Below is a small trained network, with its code and all its weights. Each question gives an input and a class and asks what happens when units are switched off, that is, made to give their printed mean instead of their output.

import numpy as np


def w(rows, s, z=0):
    codes = np.array(rows[::2]) - 128.0
    scale = np.full(codes.shape[1], s)
    scale[-1] = z or s
    return codes * scale


def f(y):
    return y / 2 * (1 + np.tanh(0.7978845608 * (y + 0.044715 * y**3)))


def log_softmax(a):
    a = a - a.max(-1, keepdims=True)
    return a - np.log(np.exp(a).sum(-1, keepdims=True))


def net(x, mask):
    res = np.array(x, float).reshape(1, 7) / 4 @ E
    y = f(res @ A[0][:, :-1].T + A[0][:, -1])
    res = res + np.where(mask, y, B[0][:, -1]) @ B[0][:, :-1]
    return log_softmax(res[-1] @ U[:, :-1].T + U[:, -1])


A, B = {}, {}
E = w([
[239,192,139,189,130,102,151,164,35,33,127,168],'x0',
[184,214,63,122,235,164,134,33,131,196,83,201],'x1',
[100,38,109,56,123,84,173,117,3,123,32,165],'x2',
[38,167,131,94,175,219,148,176,178,43,83,172],'x3',
[80,98,57,159,181,90,209,139,129,120,240,156],'x4',
[222,117,66,84,122,107,169,226,204,144,78,91],'x5',
[80,199,93,90,2,39,99,128,170,130,140,205],'x6',
],0.0076)
A[0] = w([
[170,153,166,129,116,151,80,100,121,103,57,90,126],'N0',
[137,141,181,98,82,148,64,130,88,145,52,98,103],'N1',
[150,136,158,134,119,118,190,90,148,86,133,150,2],'N2',
[187,209,54,101,243,152,135,40,129,203,97,217,96],'N3',
[73,124,142,128,112,171,129,181,162,63,107,142,121],'N4',
[147,154,138,140,120,105,141,141,124,111,126,159,35],'N5',
[135,197,158,181,142,157,97,149,173,141,175,111,90],'N6',
[149,142,130,168,115,113,152,143,107,88,110,139,80],'N7',
[119,145,158,178,114,117,110,144,195,106,169,74,79],'N8',
[186,119,118,165,97,92,115,89,71,242,175,59,110],'N9',
[203,147,133,135,137,121,134,128,86,60,136,156,117],'N10',
[80,67,133,81,105,149,112,125,171,168,142,111,65],'N11',
[153,162,174,91,98,151,54,124,146,141,53,117,211],'N12',
[77,146,179,128,113,179,106,57,68,92,155,105,142],'N13',
[178,112,113,172,111,111,116,116,108,103,137,131,113],'N14',
[169,141,109,166,122,132,124,121,95,80,123,143,138],'N15',
[108,181,113,96,55,84,130,108,134,132,127,201,178],'N16',
[83,106,96,116,152,105,147,134,54,129,54,144,77],'N17',
[81,150,145,141,177,201,162,142,154,100,77,168,62],'N18',
[163,97,144,133,112,95,87,110,107,151,162,90,136],'N19',
[85,195,101,114,38,63,100,128,146,122,137,191,57],'N20',
[177,100,79,71,102,139,212,209,159,138,83,74,124],'N21',
[95,90,117,77,100,119,147,160,51,103,100,131,109],'N22',
[138,140,139,138,82,120,137,152,88,45,148,85,127],'N23',
[187,157,117,183,155,115,144,123,108,51,108,153,104],'N24',
[106,95,48,146,156,88,191,123,117,114,208,142,153],'N25',
[166,111,121,125,153,140,162,158,153,137,88,61,132],'N26',
[181,138,62,102,106,103,141,172,206,125,107,124,102],'N27',
[162,161,127,145,112,124,134,147,95,81,120,135,83],'N28',
[73,74,140,107,56,84,97,171,132,73,173,68,157],'N29',
[76,187,127,77,157,197,150,180,130,53,115,150,95],'N30',
[122,69,95,73,109,116,177,95,72,119,84,144,93],'N31',
[42,136,195,167,111,136,72,61,59,132,173,175,132],'N32',
[77,92,105,97,163,155,100,105,163,220,111,81,82],'N33',
[161,110,157,173,255,196,156,89,75,134,117,47,91],'N34',
[153,193,122,162,111,189,116,113,176,116,200,87,63],'N35',
[118,117,43,135,171,147,180,146,123,134,197,190,155],'N36',
[82,65,106,121,109,122,108,88,191,185,110,89,139],'N37',
[92,93,93,139,148,85,157,154,128,104,169,108,142],'N38',
[128,40,206,160,151,151,134,170,122,96,138,55,87],'N39',
],0.011,0.0055)
B[0] = w([
[132,116,151,143,196,112,110,152,174,172,140,182,173],'N0',
[129,99,153,156,189,116,105,164,214,185,134,177,175],'N1',
[90,111,128,139,114,121,123,129,119,156,150,126,126],'N2',
[227,118,238,153,1,148,84,54,109,59,131,178,252],'N3',
[183,117,161,96,82,61,179,133,118,161,131,101,171],'N4',
[77,95,148,128,123,167,149,134,158,146,131,116,133],'N5',
[134,81,51,190,166,153,83,87,88,171,61,101,178],'N6',
[93,170,138,148,95,158,180,95,162,151,125,107,147],'N7',
[163,90,77,204,110,125,63,72,114,145,46,105,170],'N8',
[176,143,137,74,118,43,214,188,91,191,117,61,201],'N9',
[68,192,135,123,153,170,170,83,149,142,136,74,175],'N10',
[44,209,183,142,116,194,144,81,152,147,131,82,164],'N11',
[128,119,168,153,214,117,105,200,182,170,131,200,194],'N12',
[139,133,64,159,116,183,163,197,91,134,177,191,179],'N13',
[126,162,151,114,136,125,177,107,122,169,136,86,153],'N14',
[65,198,118,100,168,162,171,77,143,173,122,106,161],'N15',
[114,35,98,52,130,144,157,113,177,86,131,111,183],'N16',
[139,91,64,191,142,150,78,101,145,171,68,93,170],'N17',
[165,113,141,71,80,60,204,168,102,193,99,100,171],'N18',
[173,126,140,90,114,71,176,138,123,158,126,123,165],'N19',
[84,20,66,40,136,102,161,101,191,45,139,123,182],'N20',
[126,135,67,169,81,180,168,171,51,140,207,195,193],'N21',
[172,89,74,206,127,129,88,74,122,154,40,121,173],'N22',
[144,176,223,154,103,195,137,59,156,104,153,111,172],'N23',
[49,201,139,112,131,182,147,89,143,135,135,107,176],'N24',
[106,145,179,147,205,87,75,201,215,176,123,189,194],'N25',
[118,91,87,131,124,148,141,142,137,102,157,162,166],'N26',
[113,110,60,161,85,175,151,153,53,142,207,175,177],'N27',
[56,195,154,135,120,183,167,85,162,143,122,95,153],'N28',
[200,131,203,124,59,160,94,81,139,106,108,176,208],'N29',
[182,154,157,99,91,36,227,165,100,221,120,48,179],'N30',
[148,124,56,190,137,124,80,60,108,158,52,66,175],'N31',
[126,133,65,173,84,163,179,167,41,171,206,190,199],'N32',
[39,206,148,128,140,222,186,82,158,147,141,46,179],'N33',
[90,23,57,46,120,114,173,108,217,46,146,146,212],'N34',
[140,83,60,197,138,121,71,99,128,146,25,88,178],'N35',
[123,121,171,150,193,119,91,177,171,172,121,176,186],'N36',
[101,210,165,122,133,178,179,85,137,138,129,81,181],'N37',
[135,105,185,164,162,121,111,163,160,130,110,178,167],'N38',
[149,67,134,70,65,130,112,94,172,55,139,173,183],'N39',
],0.0094,0.019)
U = w([
[16,219,171,136,145,194,159,71,144,131,131,59,134],'0',
[190,132,221,139,65,138,88,62,122,69,123,164,140],'1',
[136,109,29,203,165,117,72,81,99,151,21,74,85],'2',
[77,47,57,33,140,110,152,108,197,44,151,130,66],'3',
[102,141,43,182,119,171,156,176,29,148,239,192,29],'4',
[175,150,156,81,119,2,188,154,94,201,123,43,152],'5',
[93,131,196,172,227,102,89,184,204,174,125,204,41],'6',
[185,158,162,126,140,146,105,113,129,92,118,166,253],'7',
],0.012,0.0059)

Each question gives the input, the list of numbers given to net, and the class t.
The units are the neurons (one row each of A and B). Each row of codes is followed by its name. A weight is (code - 128) times the scale printed after its matrix; where a second scale follows, it is the last column's (A, B and U).
mask holds one flag per neuron, in row order. A switched-off neuron (its flag False) gives its mean, the last column of its row in B, instead of its output. The means were averaged over made-up inputs and are rounded, as every weight is.
A unit's drop is (log p(t) with every unit on - log p(t) with that unit switched off) / (log p(t) with every unit on - log p(t) with every unit switched off).
The circuit of an input: a set's keep is (log p(t) with only the set's units on - log p(t) with every unit switched off) / (log p(t) with every unit on - log p(t) with every unit switched off). Starting from the 12 units with the biggest drops (on a tie, the unit counted first), units are removed one at a time, each time the one whose removal leaves the highest keep (on an exact tie, the one counted first), for as long as the keep stays at least 0.8.
units of the circuit, in order: the units of the circuit, biggest drop first
unit that matters most: the unit with the biggest drop
k most important neurons: the k neurons with the biggest drops, biggest first
drop of u: that unit's drop, to one decimal
input [1,-6,0,-2,-4,8,5], class 4: unit that matters most : N21
input [1,-1,-8,-5,8,-3,2], class 2: 3 most important neurons : N35, N8, N6
input [-6,1,-6,-6,-2,6,2], class 0: 4 most important neurons : N33, N37, N32, N11
input [-5,-3,2,-3,2,-5,2], class 0: 2 most important neurons : N11, N37
input [-5,-5,6,4,5,-7,3], class 4: 4 most important neurons : N32, N13, N3, N35
input [1,-2,0,-7,5,8,6], class 4: 2 most important neurons : N27, N21
input [5,-4,-1,-5,1,5,6], class 3: 4 most important neurons : N20, N3, N16, N32
input [7,0,-4,7,-4,2,-2], class 0: 3 most important neurons : N24, N9, N28
input [-1,-8,4,7,-2,7,-5], class 1: 2 most important neurons : N39, N29
input [-3,7,5,-6,6,-3,-7], class 1: 2 most important neurons : N3, N20
input [6,0,8,5,-2,-6,-3], class 2: 2 most important neurons : N22, N17
input [4,5,7,-7,2,-5,-3], class 2: 3 most important neurons : N31, N17, N30
input [-4,7,-8,0,0,3,8], class 2: 4 most important neurons : N35, N6, N34, N29
input [5,3,6,8,6,4,6], class 5: unit that matters most : N30
input [3,-1,-5,4,1,-5,4], class 2: units of the circuit, in order : N35, N6
input [5,7,8,-4,-2,5,0], class 2: 2 most important neurons : N31, N17
input [-5,-7,2,3,-3,8,7], class 4: 4 most important neurons : N21, N27, N3, N34
input [5,5,-6,-3,6,3,0], class 2: drop of N6 : 1.9
input [-5,4,-3,-8,3,-4,0], class 5: drop of N9 : 2.0
input [4,1,2,5,-1,7,-2], class 4: units of the circuit, in order : N21
input [4,4,3,7,4,1,-3], class 5: drop of N30 : 0.5
input [2,-4,-4,5,8,5,-2], class 6: drop of N25 : 0.5
